-7.0 -66.3 -17.3 61.5 39.5
-21.0 43.3 36.9 -4.2 -58.6
->
-7.0 43.3

-38.6 -15.8 84.5
37.0 6.7 -72.9
-24.9 -11.8 57.0
->
-38.6 6.7 57.0

-73.9 -19.8 27.2 46.6
59.2 69.6 46.6 -69.2
->
-73.9 69.6

18.1 20.2
65.8 -11.0
-0.2 -31.1
-20.0 39.1
->
18.1 -11.0

26.7 61.9 -40.5
50.6 -32.4 -14.6
-90.4 -47.5 25.8
70.2 51.8 -2.3
->
26.7 -32.4 25.8

-78.0 56.0 13.8
-25.0 34.7 68.6
-71.9 -77.4 4.1
19.3 18.9 12.6
->
-78.0 34.7 4.1
